Here is a tiny trained network, its code and every weight. The questions are about switching its units off for an input and a target symbol, where a switched-off unit gives its printed mean instead of its output.

import numpy as np


def w(rows, s, z=0):
    codes = np.array(rows[::2]) - 128.0
    scale = np.full(codes.shape[1], s)
    scale[-1] = z or s
    return codes * scale


def f(y):
    return np.maximum(y, 0)


def softmax(a):
    e = np.exp(a - a.max(-1, keepdims=True))
    return e / e.sum(-1, keepdims=True)


def log_softmax(a):
    a = a - a.max(-1, keepdims=True)
    return a - np.log(np.exp(a).sum(-1, keepdims=True))


def net(x, mask):
    ids = ['ΓΔΛΠΦαβεζθξστψ'.index(c) for c in x.split()]
    T = len(ids)
    res = E[ids] + P[:T]
    r = res
    for j in range(2):
        rows = slice(3 * j, 3 * j + 3)
        q, k, v = (r @ M[0][rows].T for M in (Q, K, V))
        z = softmax(np.where(np.tri(T) > 0, q @ k.T / 3**0.5, -1e9)) @ v
        o = O[0][rows]
        res = res + np.where(mask[j], z, o[:, -1]) @ o[:, :-1]
    y = f(res @ A[0][:, :-1].T + A[0][:, -1])
    res = res + np.where(mask[2:6], y, B[0][:, -1]) @ B[0][:, :-1]
    return log_softmax(res[-1] @ U[:, :-1].T + U[:, -1])


Q, K, V, O, A, B = {}, {}, {}, {}, {}, {}
E = w([
[108,135,187,88,181,124],'Γ',
[135,77,105,78,137,81],'Δ',
[76,106,84,126,123,138],'Λ',
[69,135,100,150,125,180],'Π',
[105,104,143,132,112,96],'Φ',
[136,104,100,111,121,142],'α',
[93,128,115,124,131,157],'β',
[148,92,130,57,172,98],'ε',
[104,154,137,152,125,180],'ζ',
[90,140,124,115,175,95],'θ',
[111,141,111,186,59,126],'ξ',
[198,157,254,93,155,121],'σ',
[196,59,148,140,92,156],'τ',
[161,126,208,184,74,90],'ψ',
],0.021)
P = w([
[90,145,129,48,73,116],'0',
[142,135,87,132,219,101],'1',
[67,95,189,176,50,134],'2',
[217,87,72,147,198,110],'3',
[130,141,81,101,72,177],'4',
[181,189,117,161,253,122],'5',
[189,118,130,78,118,153],'6',
[219,143,75,195,180,140],'7',
[162,135,79,87,69,163],'8',
],0.013)
Q[0] = w([
[145,166,152,106,211,162],'h1',
[63,98,157,107,100,94],'h1',
[74,113,121,173,207,125],'h1',
[183,209,113,78,88,188],'h2',
[116,146,201,138,154,126],'h2',
[239,129,2,134,159,125],'h2',
],0.0093)
K[0] = w([
[100,98,193,211,254,164],'h1',
[52,107,111,132,118,56],'h1',
[164,83,168,112,110,121],'h1',
[120,100,99,173,195,98],'h2',
[170,64,73,182,71,130],'h2',
[174,125,125,249,160,134],'h2',
],0.0083)
V[0] = w([
[216,145,135,131,45,81],'h1',
[181,107,131,63,146,201],'h1',
[143,147,84,152,81,177],'h1',
[55,155,211,229,67,83],'h2',
[106,93,10,157,93,55],'h2',
[172,110,104,167,11,236],'h2',
],0.011)
O[0] = w([
[131,100,231,192,188,78,113],'h1',
[123,68,178,111,160,68,183],'h1',
[78,79,161,131,134,161,38],'h1',
[154,238,95,167,63,218,70],'h2',
[126,66,24,192,46,61,100],'h2',
[42,10,162,252,110,182,2],'h2',
],0.011,0.0046)
A[0] = w([
[85,48,151,56,85,231,1],'n1',
[195,113,29,137,199,99,58],'n2',
[2,113,116,119,48,72,68],'n3',
[172,127,102,239,102,59,59],'n4',
],0.0094,0.0054)
B[0] = w([
[105,148,164,125,116,148,152],'n1',
[11,175,142,189,113,159,246],'n2',
[161,51,141,114,135,155,167],'n3',
[214,137,120,96,132,168,181],'n4',
],0.013,0.011)
U = w([
[186,205,121,178,209,162,146],'Γ',
[108,105,80,162,142,69,215],'Δ',
[117,87,78,81,116,142,2],'Λ',
[69,123,163,117,93,168,67],'Π',
[164,152,40,200,150,116,240],'Φ',
[123,62,125,158,243,135,207],'α',
[79,125,163,111,94,153,133],'β',
[99,122,138,101,135,57,40],'ε',
[44,154,209,158,124,153,142],'ζ',
[129,193,101,117,63,84,34],'θ',
[110,126,130,165,171,193,227],'ξ',
[152,184,184,180,255,158,97],'σ',
[59,106,197,166,150,139,98],'τ',
[77,212,175,219,132,154,130],'ψ',
],0.0077,0.0051)

Each question gives the input, a string of symbols that net reads in full, and the target symbol t.
The units are the heads (3 rows each of Q, K, V and O) and the neurons (one row each of A and B). Each row of codes is followed by its name. A weight is (code - 128) times the scale printed after its matrix; where a second scale follows, it is the last column's (O, A, B and U).
mask holds one flag per unit, heads first, then neurons. A switched-off unit (its flag False) gives its mean, the last column of its rows in O or B, instead of its output. The means were averaged over made-up inputs and are rounded, as every weight is.
A unit's drop is (log p(t) with every unit on - log p(t) with that unit switched off) / (log p(t) with every unit on - log p(t) with every unit switched off).
The circuit of an input: a set's keep is (log p(t) with only the set's units on - log p(t) with every unit switched off) / (log p(t) with every unit on - log p(t) with every unit switched off). Starting from all 6 units, units are removed one at a time, each time the one whose removal leaves the highest keep (on an exact tie, the one counted first), for as long as the keep stays at least 0.8.
circuit, biggest first: the units of the circuit, biggest drop first
top k neurons: the k neurons with the biggest drops, biggest first
which heads matter: for each layer, one digit per head in row order, 1 if its drop is at least 0.15 and else 0, layers parted by /
input ξ θ Γ Γ, target ψ: which heads matter	10
input σ ε Π θ σ σ θ σ Π, target σ: circuit, biggest first	(h2)
input τ σ α ξ τ α σ ε Δ, target α: circuit, biggest first	(h1 h2)
input ε θ ξ θ, target Φ: which heads matter	01
input Φ Λ Δ Γ ε ψ, target Γ: circuit, biggest first	(n4 h2)
input β Φ Π σ τ θ, target α: which heads matter	01
input σ θ Φ σ β τ, target α: circuit, biggest first	(h2 h1)
input ε τ Δ Π, target α: which heads matter	11
input Λ ε ψ ζ σ, target ε: circuit, biggest first	(h2 n2)
input β Λ ξ β, target Φ: which heads matter	01
input ξ ε β, target ξ: which heads matter	01
input θ Π Φ σ ζ τ σ Φ, target α: circuit, biggest first	(h2 n2 h1)
input θ ψ β ε θ α, target ψ: which heads matter	00
input ζ α θ α Δ ε, target ζ: circuit, biggest first	(n2 h2)
input ζ Δ σ τ Δ ε, target α: circuit, biggest first	(h2)
input θ θ β β, target ψ: circuit, biggest first	(n2 h2)
input β Φ σ ψ Δ θ ε Λ, target ψ: top 3 neurons	(n2 n4 n3)
input τ θ β, target τ: circuit, biggest first	(h2 n3)
input Φ Π σ β α α τ β, target α: circuit, biggest first	(h2 h1)
input τ Π Λ θ Π α, target ψ: top 2 neurons	(n2 n3)
input ψ Φ σ θ α ζ σ Φ, target σ: which heads matter	11
